Below is a small trained network, with its code and all its weights. Each question gives an input and a class and asks what happens when units are switched off, that is, made to give their printed mean instead of their output.

import numpy as np


def w(rows, s, z=0):
    codes = np.array(rows[::2]) - 128.0
    scale = np.full(codes.shape[1], s)
    scale[-1] = z or s
    return codes * scale


def norm(h):
    return h / np.sqrt((h * h).mean(-1, keepdims=True) + 1e-5)


def f(y):
    return np.maximum(y, 0)


def log_softmax(a):
    a = a - a.max(-1, keepdims=True)
    return a - np.log(np.exp(a).sum(-1, keepdims=True))


def net(x, mask):
    res = np.array(x, float).reshape(1, 7) / 4 @ E
    u = 0
    for l in range(3):
        y = f(norm(res) @ A[l][:, :-1].T + A[l][:, -1])
        res = res + np.where(mask[u : u + 13], y, B[l][:, -1]) @ B[l][:, :-1]
        u += 13
    return log_softmax(norm(res)[-1] @ U[:, :-1].T + U[:, -1])


A, B = {}, {}
E = w([
[5,140,195,42,67],'x0',
[84,36,182,189,112],'x1',
[122,89,62,181,67],'x2',
[225,144,197,217,136],'x3',
[86,168,110,97,121],'x4',
[216,115,176,52,71],'x5',
[74,204,129,168,248],'x6',
],0.0023)
A[0] = w([
[228,112,121,86,122,160],'0.n1',
[209,111,118,175,190,60],'0.n2',
[176,138,166,209,92,127],'0.n3',
[1,121,125,184,158,2],'0.n4',
[139,117,119,112,229,32],'0.n5',
[117,205,146,82,113,46],'0.n6',
[119,188,159,104,160,119],'0.n7',
[112,160,80,98,179,110],'0.n8',
[119,71,99,70,135,48],'0.n9',
[188,154,129,119,160,76],'0.n10',
[155,159,77,136,93,68],'0.n11',
[145,150,104,56,63,97],'0.n12',
[103,36,97,66,132,52],'0.n13',
],0.0047,0.0036)
B[0] = w([
[29,132,104,184,111,253],'0.n1',
[178,206,85,191,76,198],'0.n2',
[92,75,44,73,76,211],'0.n3',
[15,78,121,201,173,176],'0.n4',
[170,196,154,95,254,151],'0.n5',
[111,164,164,45,92,160],'0.n6',
[136,150,121,72,127,191],'0.n7',
[179,87,189,103,112,187],'0.n8',
[95,81,68,58,82,139],'0.n9',
[80,110,126,190,136,163],'0.n10',
[160,142,40,45,79,146],'0.n11',
[78,156,126,115,140,207],'0.n12',
[128,80,33,75,88,154],'0.n13',
],0.0037,0.0025)
A[1] = w([
[130,38,136,123,54,71],'1.n1',
[87,57,171,94,132,51],'1.n2',
[190,131,130,165,166,110],'1.n3',
[214,112,114,142,149,64],'1.n4',
[128,116,101,120,150,175],'1.n5',
[76,145,9,136,146,178],'1.n6',
[174,70,253,151,43,2],'1.n7',
[167,167,176,126,233,8],'1.n8',
[42,129,103,217,175,134],'1.n9',
[112,107,128,137,44,121],'1.n10',
[164,108,146,117,229,31],'1.n11',
[106,72,209,98,123,88],'1.n12',
[105,153,208,178,166,164],'1.n13',
],0.0051,0.0023)
B[1] = w([
[167,30,141,125,168,190],'1.n1',
[162,164,100,149,78,159],'1.n2',
[148,186,85,141,124,169],'1.n3',
[92,169,151,193,115,156],'1.n4',
[71,89,137,156,112,167],'1.n5',
[124,83,155,101,78,253],'1.n6',
[208,65,223,78,218,160],'1.n7',
[104,108,50,104,169,165],'1.n8',
[35,58,220,113,92,221],'1.n9',
[166,75,84,108,225,195],'1.n10',
[149,158,54,177,203,149],'1.n11',
[207,137,127,152,102,162],'1.n12',
[82,51,2,72,126,181],'1.n13',
],0.0044,0.0036)
A[2] = w([
[171,89,98,208,51,218],'2.n1',
[80,192,88,114,120,151],'2.n2',
[238,84,150,254,108,168],'2.n3',
[134,64,165,103,101,142],'2.n4',
[123,204,166,75,120,44],'2.n5',
[189,154,147,248,127,171],'2.n6',
[215,48,165,160,109,53],'2.n7',
[114,207,162,103,106,89],'2.n8',
[140,117,49,169,187,169],'2.n9',
[111,123,34,99,12,71],'2.n10',
[240,199,114,250,87,70],'2.n11',
[147,149,87,144,234,4],'2.n12',
[198,107,173,101,145,37],'2.n13',
],0.0055,0.0023)
B[2] = w([
[120,245,176,141,110,253],'2.n1',
[176,106,199,135,160,196],'2.n2',
[97,203,203,179,46,236],'2.n3',
[147,121,93,194,188,215],'2.n4',
[111,219,154,3,121,166],'2.n5',
[47,154,144,41,12,191],'2.n6',
[181,131,176,172,191,196],'2.n7',
[143,170,144,12,160,161],'2.n8',
[130,191,149,153,162,219],'2.n9',
[245,153,86,176,146,231],'2.n10',
[23,191,174,197,47,191],'2.n11',
[119,144,39,202,249,163],'2.n12',
[129,156,240,130,138,151],'2.n13',
],0.0039,0.0036)
U = w([
[205,85,222,113,141,71],'0',
[206,169,68,141,105,5],'1',
[156,60,55,74,91,132],'2',
[111,179,72,146,227,106],'3',
[104,215,153,191,69,218],'4',
[123,187,150,7,148,155],'5',
[168,82,151,194,123,58],'6',
[12,74,142,135,139,209],'7',
],0.015,0.0016)

Each question gives the input, the list of numbers given to net, and the class t.
The units are the neurons (one row each of A and B). Each row of codes is followed by its name. A weight is (code - 128) times the scale printed after its matrix; where a second scale follows, it is the last column's (A, B and U).
mask holds one flag per neuron, layer by layer. A switched-off neuron (its flag False) gives its mean, the last column of its row in B, instead of its output. The means were averaged over made-up inputs and are rounded, as every weight is.
A unit's drop is (log p(t) with every unit on - log p(t) with that unit switched off) / (log p(t) with every unit on - log p(t) with every unit switched off).
The circuit of an input: a set's keep is (log p(t) with only the set's units on - log p(t) with every unit switched off) / (log p(t) with every unit on - log p(t) with every unit switched off). Starting from the 12 units with the biggest drops (on a tie, the unit counted first), units are removed one at a time, each time the one whose removal leaves the highest keep (on an exact tie, the one counted first), for as long as the keep stays at least 0.8.
units of the circuit, in order: the units of the circuit, biggest drop first
unit that matters most: the unit with the biggest drop
top k neurons: the k neurons with the biggest drops, biggest first
top k neurons in layer l: the k neurons of layer l with the biggest drops, biggest first
drop when u is switched off: that unit's drop, to one decimal
input [0,-8,7,-8,2,-6,-1], class 2: unit that matters most	1.n6
input [0,-8,-2,-3,-8,3,-4], class 2: units of the circuit, in order	2.n1, 2.n3
input [-8,4,0,-1,8,2,-4], class 4: top 3 neurons	2.n1, 0.n2, 2.n3
input [0,-8,-7,8,-1,1,-7], class 4: units of the circuit, in order	2.n11, 0.n1
input [3,-4,8,-1,2,7,1], class 1: top 3 neurons in layer 1	1.n9, 1.n13, 1.n7
input [3,-3,4,8,0,4,8], class 3: top 2 neurons in layer 1	1.n13, 1.n8
input [2,6,4,-8,-8,5,-1], class 2: top 3 neurons in layer 0	0.n13, 0.n9, 0.n8
input [-6,8,0,2,4,-5,-3], class 4: top 2 neurons	2.n1, 2.n3
input [5,-3,-3,-5,-8,-7,-4], class 2: top 2 neurons	0.n13, 0.n1
input [-6,-4,-1,6,-1,8,8], class 4: top 2 neurons	0.n2, 2.n11
input [1,-2,-1,-2,3,-4,5], class 7: top 2 neurons	1.n9, 0.n4
input [0,-6,7,2,2,2,3], class 1: top 2 neurons in layer 0	0.n11, 0.n2
input [4,-1,-1,5,-1,-3,5], class 7: drop when 1.n9 is switched off	0.3
input [4,6,-7,8,7,-1,3], class 7: units of the circuit, in order	1.n13
input [-2,-6,3,-6,8,1,-2], class 2: top 2 neurons	2.n1, 1.n6
input [3,-3,4,5,3,-5,-4], class 6: drop when 0.n2 is switched off	0.2
input [0,8,8,-5,-5,2,-4], class 6: drop when 2.n3 is switched off	0.1
input [0,7,-7,-2,4,5,4], class 3: drop when 1.n8 is switched off	0.2
